Each row has a name. After each piece below comes the name of the row it's from, unless a question asks for something else. Each question is about the rows just above it. Places in a row count from 1.

rir: [  11 -106   13  -40   11]
Fusut: [ 64 -51 -45  58  66]
mepu: [  24 -119   -3  -62   40]
vidu: [ 73 -64 -44  41  52]
luzu: [ 75 -55 -52  60  69]
luze: [ 59 -54 -24  58  34]
megok: [ 65 -51 -46  61  71]
Where does [-106   13] start? Give its row and place. : rir, 2
Row and place where [ 65 -51 -46  61] starts: : megok, 1

nebir: [-34 -44 -27 -20 -42 -14   2  -3 -10  -2   9  12 -28  10 -15 -36 -42   0]
sesu: [  -6  -88  -49  -57 -107  -69   67   -7   57   34   87   64  -59    7
  -39  -51  -62   77]
Zepa: [  93   64  -15  -11   69  -34   -6  -88  -48  -57 -107  -69   67   -7
   57   51   51  -95]
Sosi: [-96 -53  28  36 -79  11  30 -44   6   4 -13  -7 -53  22 -50 -86 -44 -42]
tum: [ 10  28  33  14  28   9  12  -3   2 -14  -2 -10   5 -18  -3  10  36 -47]
Row and place where [  -6  -88  -48  -57 -107  -69   67   -7   57] starts: : Zepa, 7
Where does [  7 -39 -51] start? Give its row and place. : sesu, 14
[-14   2  -3 -10  -2   9  12] begins in row and place : nebir, 6
[  4 -13  -7] begins in row and place : Sosi, 10
which: [  93   64  -15  -11   69  -34   -6  -88  -48  -57 -107  -69   67   -7
   57   51   51  -95] : Zepa
Row and place where [  2  -3 -10  -2   9  12 -28  10 -15] starts: : nebir, 7

piz: [-58 -22 -68  10]
koz: [ 28   9 -12 -28]
boza: [-58 -22 -68  30]
bipid: [ -39 -111   12   51]
vuba: [-10 -28 -68 -50]
Fegib: [ 28   9 -12 -26]
riv: [ 57  65 -12 -26]
Row and place where [ 65 -12 -26] starts: : riv, 2
[ 65 -12] begins in row and place : riv, 2
[-12 -28] begins in row and place : koz, 3
which: [ 57  65 -12 -26] : riv
which: [ 28   9 -12 -26] : Fegib
Where does [-28 -68 -50] start? Give its row and place. : vuba, 2

kir: [-45  -2  23 -57]
lak: [-21  11 -20  -2]
laf: [  2   8   4 -50]
kuv: [  7 -13  51 -19]
vuna: [ 66 -36  84 -21]
pap: [-84   8  40 -56]
gonok: [  5  -3  -3 -70]
det: [  2   8  23 -85]
vek: [  8  21 -85 -89]
Which row holds [  2   8   4 -50]? : laf
[  8  23 -85] begins in row and place : det, 2
Where does [ 23 -57] start? Give its row and place. : kir, 3
[ 8 40] begins in row and place : pap, 2
Where does [-21  11] start? Give its row and place. : lak, 1

Dorik: [  86  -92  -14   31    8   10   23  -28   16 -113   48  -71]
baki: [ 56  17  90   6 -53  40  33   5 -32  26 -47  -6]
zepi: [-43 111 -13  37 -17 -27  41 -29 -47  80  58 -13]
did: [   8   10   23  -28   16 -113   48  -74   27   15  -24   12]
tofad: [-15  31   9  18  19   9   9   7  52  26  -6  -5]
dagi: [ 14   9  11 -31 -11  -2 -18 -13 -18 -33   1  53]
Row and place where [-31 -11] starts: : dagi, 4
[   8   10   23  -28   16 -113   48  -71] begins in row and place : Dorik, 5
[-14  31] begins in row and place : Dorik, 3

Kugef: [  8  45 -13  -1 -43  57 -16  50]
suru: [ -7 -16  11 -27 103  31 -13  56]
fud: [-43  57  -1 -13  45 -16   8   7]
Lela: [ 20  24  16 -65 -80 -64  22 -44]
goko: [-52  28 -53  10 -48 -29 -10 -50]
gaso: [  9   7  32  31  49   5 -13  50]
Pupen: [  27    1   32    4 -105   -7   -8   -8]
gesu: [-17 -42  -7  35  57  44  -4 -24]
[-27 103  31 -13  56] begins in row and place : suru, 4
[8 7] begins in row and place : fud, 7
Row and place where [-43  57  -1 -13  45 -16   8] starts: : fud, 1
Row and place where [44 -4] starts: : gesu, 6
[   1   32    4 -105   -7   -8] begins in row and place : Pupen, 2
[ 45 -13  -1 -43  57] begins in row and place : Kugef, 2
Row and place where [-53  10 -48] starts: : goko, 3

